Below are the code and all the weights of a small trained network. Each question names an input and a target symbol and asks about switching units off, where a switched-off unit gives its printed mean instead of its output.

import numpy as np


def w(rows, s, z=0):
    codes = np.array(rows[::2]) - 128.0
    scale = np.full(codes.shape[1], s)
    scale[-1] = z or s
    return codes * scale


def f(y):
    return y / 2 * (1 + np.tanh(0.7978845608 * (y + 0.044715 * y**3)))


def softmax(a):
    e = np.exp(a - a.max(-1, keepdims=True))
    return e / e.sum(-1, keepdims=True)


def log_softmax(a):
    a = a - a.max(-1, keepdims=True)
    return a - np.log(np.exp(a).sum(-1, keepdims=True))


def net(x, mask):
    ids = ['ΛΠβεζημτ'.index(c) for c in x.split()]
    T = len(ids)
    res = E[ids] + P[:T]
    r = res
    for j in range(3):
        rows = slice(3 * j, 3 * j + 3)
        q, k, v = (r @ M[0][rows].T for M in (Q, K, V))
        z = softmax(np.where(np.tri(T) > 0, q @ k.T / 3**0.5, -1e9)) @ v
        o = O[0][rows]
        res = res + np.where(mask[j], z, o[:, -1]) @ o[:, :-1]
    y = f(res @ A[0][:, :-1].T + A[0][:, -1])
    res = res + np.where(mask[3:11], y, B[0][:, -1]) @ B[0][:, :-1]
    return log_softmax(res[-1] @ U[:, :-1].T + U[:, -1])


Q, K, V, O, A, B = {}, {}, {}, {}, {}, {}
E = w([
[126,168,100],'Λ',
[101,155,137],'Π',
[41,179,139],'β',
[161,112,71],'ε',
[119,204,187],'ζ',
[132,153,88],'η',
[170,126,208],'μ',
[254,83,116],'τ',
],0.012)
P = w([
[118,196,101],'0',
[149,168,151],'1',
[191,184,147],'2',
[215,204,126],'3',
[254,205,107],'4',
[242,218,113],'5',
[225,218,107],'6',
],0.005)
Q[0] = w([
[34,32,99],'H1',
[49,20,156],'H1',
[74,47,134],'H1',
[161,64,154],'H2',
[100,205,138],'H2',
[161,48,168],'H2',
[163,196,156],'H3',
[149,253,203],'H3',
[190,215,150],'H3',
],0.0077)
K[0] = w([
[2,148,144],'H1',
[61,162,121],'H1',
[40,209,103],'H1',
[42,144,143],'H2',
[196,94,107],'H2',
[51,184,199],'H2',
[220,115,143],'H3',
[191,107,159],'H3',
[204,122,180],'H3',
],0.0078)
V[0] = w([
[198,104,109],'H1',
[162,87,188],'H1',
[66,202,160],'H1',
[49,162,85],'H2',
[114,135,167],'H2',
[70,145,77],'H2',
[164,91,191],'H3',
[124,186,228],'H3',
[135,170,254],'H3',
],0.01)
O[0] = w([
[115,12,60,255],'H1',
[164,6,221,128],'H1',
[164,244,193,69],'H1',
[160,200,40,104],'H2',
[162,133,151,107],'H2',
[133,186,50,106],'H2',
[153,10,253,122],'H3',
[209,149,220,193],'H3',
[214,131,235,183],'H3',
],0.0057,0.003)
A[0] = w([
[143,208,187,133],'N1',
[112,184,47,148],'N2',
[151,138,2,209],'N3',
[123,106,189,239],'N4',
[113,63,95,254],'N5',
[56,149,175,160],'N6',
[73,198,217,153],'N7',
[32,103,148,240],'N8',
],0.0088,0.0035)
B[0] = w([
[187,175,93,220],'N1',
[3,205,178,212],'N2',
[27,96,180,254],'N3',
[176,24,162,189],'N4',
[136,68,49,205],'N5',
[126,91,59,137],'N6',
[223,120,38,201],'N7',
[142,35,43,138],'N8',
],0.0065,0.0059)
U = w([
[95,150,212,27],'Λ',
[150,143,123,199],'Π',
[156,167,54,3],'β',
[81,102,82,206],'ε',
[209,140,78,92],'ζ',
[99,137,166,121],'η',
[190,98,199,141],'μ',
[149,3,77,123],'τ',
],0.0073,0.0037)

Each question gives the input, a string of symbols that net reads in full, and the target symbol t.
The units are the heads (3 rows each of Q, K, V and O) and the neurons (one row each of A and B). Each row of codes is followed by its name. A weight is (code - 128) times the scale printed after its matrix; where a second scale follows, it is the last column's (O, A, B and U).
mask holds one flag per unit, heads first, then neurons. A switched-off unit (its flag False) gives its mean, the last column of its rows in O or B, instead of its output. The means were averaged over made-up inputs and are rounded, as every weight is.
A unit's drop is (log p(t) with every unit on - log p(t) with that unit switched off) / (log p(t) with every unit on - log p(t) with every unit switched off).
The circuit of an input: a set's keep is (log p(t) with only the set's units on - log p(t) with every unit switched off) / (log p(t) with every unit on - log p(t) with every unit switched off). Starting from all 11 units, units are removed one at a time, each time the one whose removal leaves the highest keep (on an exact tie, the one counted first), for as long as the keep stays at least 0.8.
circuit, biggest first: the units of the circuit, biggest drop first
most important unit: the unit with the biggest drop
k most important neurons: the k neurons with the biggest drops, biggest first
heads that matter: for each layer, one digit per head in row order, 1 if its drop is at least 0.15 and else 0, layers parted by /
drop of u: that unit's drop, to one decimal
input Λ β β β, target β: circuit, biggest first : [H1; N7; N1; H2]
input ε ζ Λ ζ, target ζ: most important unit : N7
input μ Π ζ, target μ: circuit, biggest first : [H3; N4]
input η τ ε Λ ζ Λ, target τ: circuit, biggest first : [H1; N2]
input Λ Λ μ Λ β μ Π, target μ: circuit, biggest first : [H3; H1; N2]
input β β Λ ζ β, target ζ: circuit, biggest first : [H1; N7; H3; N1]
input Π β Λ Π μ τ η, target τ: 2 most important neurons : [N2; N5]
input ε μ ζ, target μ: circuit, biggest first : [H3; N4]
input Π μ Λ μ β, target μ: circuit, biggest first : [H3; N4; H1]
input ε ε Π ε, target ε: heads that matter : 001
input Λ τ τ τ η, target τ: heads that matter : 100
input μ τ ε, target τ: 2 most important neurons : [N5; N2]
input τ η μ, target τ: 2 most important neurons : [N4; N2]
input Λ β Λ ζ β, target ζ: most important unit : H1
input Π Π ζ μ Λ, target μ: heads that matter : 001
input Λ Λ ζ, target ζ: 4 most important neurons : [N7; N1; N3; N2]
input Λ ε Λ ε ε, target ε: 2 most important neurons : [N3; N2]
input β Π β, target β: 2 most important neurons : [N7; N1]
input μ τ β ζ ζ τ Π, target τ: drop of N8 : 0.1
input Λ μ μ Λ, target μ: drop of N2 : 0.0
input ε η τ Λ, target τ: drop of N2 : 0.1
input Λ Π μ μ β β, target μ: drop of N6 : -0.1
